Below is a small trained network, with its code and all its weights. Each question gives an input and a target symbol and asks what happens when units are switched off, that is, made to give their printed mean instead of their output.

import numpy as np


def w(rows, s, z=0):
    codes = np.array(rows[::2]) - 128.0
    scale = np.full(codes.shape[1], s)
    scale[-1] = z or s
    return codes * scale


def norm(h):
    return h / np.sqrt((h * h).mean(-1, keepdims=True) + 1e-5)


def f(y):
    return y / 2 * (1 + np.tanh(0.7978845608 * (y + 0.044715 * y**3)))


def softmax(a):
    e = np.exp(a - a.max(-1, keepdims=True))
    return e / e.sum(-1, keepdims=True)


def log_softmax(a):
    a = a - a.max(-1, keepdims=True)
    return a - np.log(np.exp(a).sum(-1, keepdims=True))


def net(x, mask):
    ids = ['βεζηθλμξπσφψ'.index(c) for c in x.split()]
    T = len(ids)
    res = E[ids] + P[:T]
    r = norm(res)
    for j in range(3):
        rows = slice(2 * j, 2 * j + 2)
        q, k, v = (r @ M[0][rows].T for M in (Q, K, V))
        z = softmax(np.where(np.tri(T) > 0, q @ k.T / 2**0.5, -1e9)) @ v
        o = O[0][rows]
        res = res + np.where(mask[j], z, o[:, -1]) @ o[:, :-1]
    y = f(norm(res) @ A[0][:, :-1].T + A[0][:, -1])
    res = res + np.where(mask[3:7], y, B[0][:, -1]) @ B[0][:, :-1]
    return log_softmax(norm(res)[-1] @ U[:, :-1].T + U[:, -1])


Q, K, V, O, A, B = {}, {}, {}, {}, {}, {}
E = w([
[94,17,182],'β',
[22,23,217],'ε',
[112,121,2],'ζ',
[41,82,158],'η',
[103,16,163],'θ',
[88,195,72],'λ',
[46,3,237],'μ',
[103,13,184],'ξ',
[120,73,8],'π',
[27,204,21],'σ',
[142,55,244],'φ',
[124,241,162],'ψ',
],0.015)
P = w([
[2,130,132],'0',
[19,156,125],'1',
[50,153,124],'2',
[79,132,139],'3',
[100,133,142],'4',
[125,164,112],'5',
[149,127,147],'6',
[172,129,140],'7',
[193,128,136],'8',
[220,121,152],'9',
[248,126,131],'10',
[242,178,96],'11',
[179,112,144],'12',
],0.0076)
Q[0] = w([
[144,254,225],'h1',
[121,93,141],'h1',
[96,84,185],'h2',
[113,87,157],'h2',
[141,93,146],'h3',
[104,75,131],'h3',
],0.024)
K[0] = w([
[3,111,123],'h1',
[147,110,121],'h1',
[179,71,132],'h2',
[132,107,126],'h2',
[164,145,150],'h3',
[193,125,132],'h3',
],0.03)
V[0] = w([
[211,101,101],'h1',
[183,58,32],'h1',
[162,81,218],'h2',
[109,13,105],'h2',
[209,138,89],'h3',
[154,1,95],'h3',
],0.018)
O[0] = w([
[65,128,41,81],'h1',
[87,2,66,166],'h1',
[188,93,244,171],'h2',
[93,24,182,251],'h2',
[163,185,239,2],'h3',
[174,83,53,242],'h3',
],0.013,0.0087)
A[0] = w([
[2,67,175,236],'n1',
[199,217,123,7],'n2',
[212,37,132,163],'n3',
[201,87,201,75],'n4',
],0.023,0.0017)
B[0] = w([
[214,30,241,242],'n1',
[205,190,51,158],'n2',
[3,165,11,250],'n3',
[75,227,146,212],'n4',
],0.022,0.016)
U = w([
[186,29,64,110],'β',
[161,75,131,152],'ε',
[205,195,187,254],'ζ',
[85,92,91,130],'η',
[85,114,119,121],'θ',
[140,86,143,97],'λ',
[138,101,138,127],'μ',
[86,135,97,132],'ξ',
[7,204,132,39],'π',
[166,136,138,150],'σ',
[78,121,126,125],'φ',
[63,186,104,37],'ψ',
],0.011,0.0047)

Each question gives the input, a string of symbols that net reads in full, and the target symbol t.
The units are the heads (2 rows each of Q, K, V and O) and the neurons (one row each of A and B). Each row of codes is followed by its name. A weight is (code - 128) times the scale printed after its matrix; where a second scale follows, it is the last column's (O, A, B and U).
mask holds one flag per unit, heads first, then neurons. A switched-off unit (its flag False) gives its mean, the last column of its rows in O or B, instead of its output. The means were averaged over made-up inputs and are rounded, as every weight is.
A unit's drop is (log p(t) with every unit on - log p(t) with that unit switched off) / (log p(t) with every unit on - log p(t) with every unit switched off).
The circuit of an input: a set's keep is (log p(t) with only the set's units on - log p(t) with every unit switched off) / (log p(t) with every unit on - log p(t) with every unit switched off). Starting from all 7 units, units are removed one at a time, each time the one whose removal leaves the highest keep (on an exact tie, the one counted first), for as long as the keep stays at least 0.8.
units of the circuit, in order: the units of the circuit, biggest drop first
top k neurons: the k neurons with the biggest drops, biggest first
heads that matter: for each layer, one digit per head in row order, 1 if its drop is at least 0.15 and else 0, layers parted by /
drop when u is switched off: that unit's drop, to one decimal
input π ζ ε ξ β ψ ζ, target ζ: units of the circuit, in order -> h1
input ξ σ ξ β π φ ψ η φ η, target π: heads that matter -> 010
input ε ψ η φ σ η, target π: top 2 neurons -> n4; n1
input ε ε η ψ β ξ ψ ζ θ, target ζ: units of the circuit, in order -> h3; h1
input ψ σ π, target ζ: units of the circuit, in order -> h1; h3
input φ π π μ π φ μ λ ξ ψ η, target ζ: units of the circuit, in order -> h3; n3
input ξ η π σ η ζ ξ φ, target π: units of the circuit, in order -> n4; h1
input ξ μ ξ η π π μ σ θ ψ ε μ, target ζ: units of the circuit, in order -> h3; n3
input β ξ ε μ π ζ π ξ β ψ ξ, target ζ: units of the circuit, in order -> h3; h1
input ζ π ζ, target β: units of the circuit, in order -> n3; h2
input ξ ζ ψ η ε, target ζ: units of the circuit, in order -> h3; n3
input π θ ξ ζ ε η ε φ ε ε, target π: units of the circuit, in order -> h2; n4; n3
input ψ ε σ, target ζ: top 2 neurons -> n3; n2
input π ζ ψ θ, target ζ: units of the circuit, in order -> h1
input π ζ η ψ π σ π ε ξ π λ, target ζ: units of the circuit, in order -> h2; n3
input ξ ψ ε ε ψ ξ, target ζ: heads that matter -> 101
input η ξ ψ, target ζ: drop when n3 is switched off -> 0.2
input ψ σ ψ, target ζ: drop when n4 is switched off -> 0.0
input λ π π η ψ ψ η, target ζ: drop when h1 is switched off -> 0.2
input ψ ψ π, target ζ: units of the circuit, in order -> h1
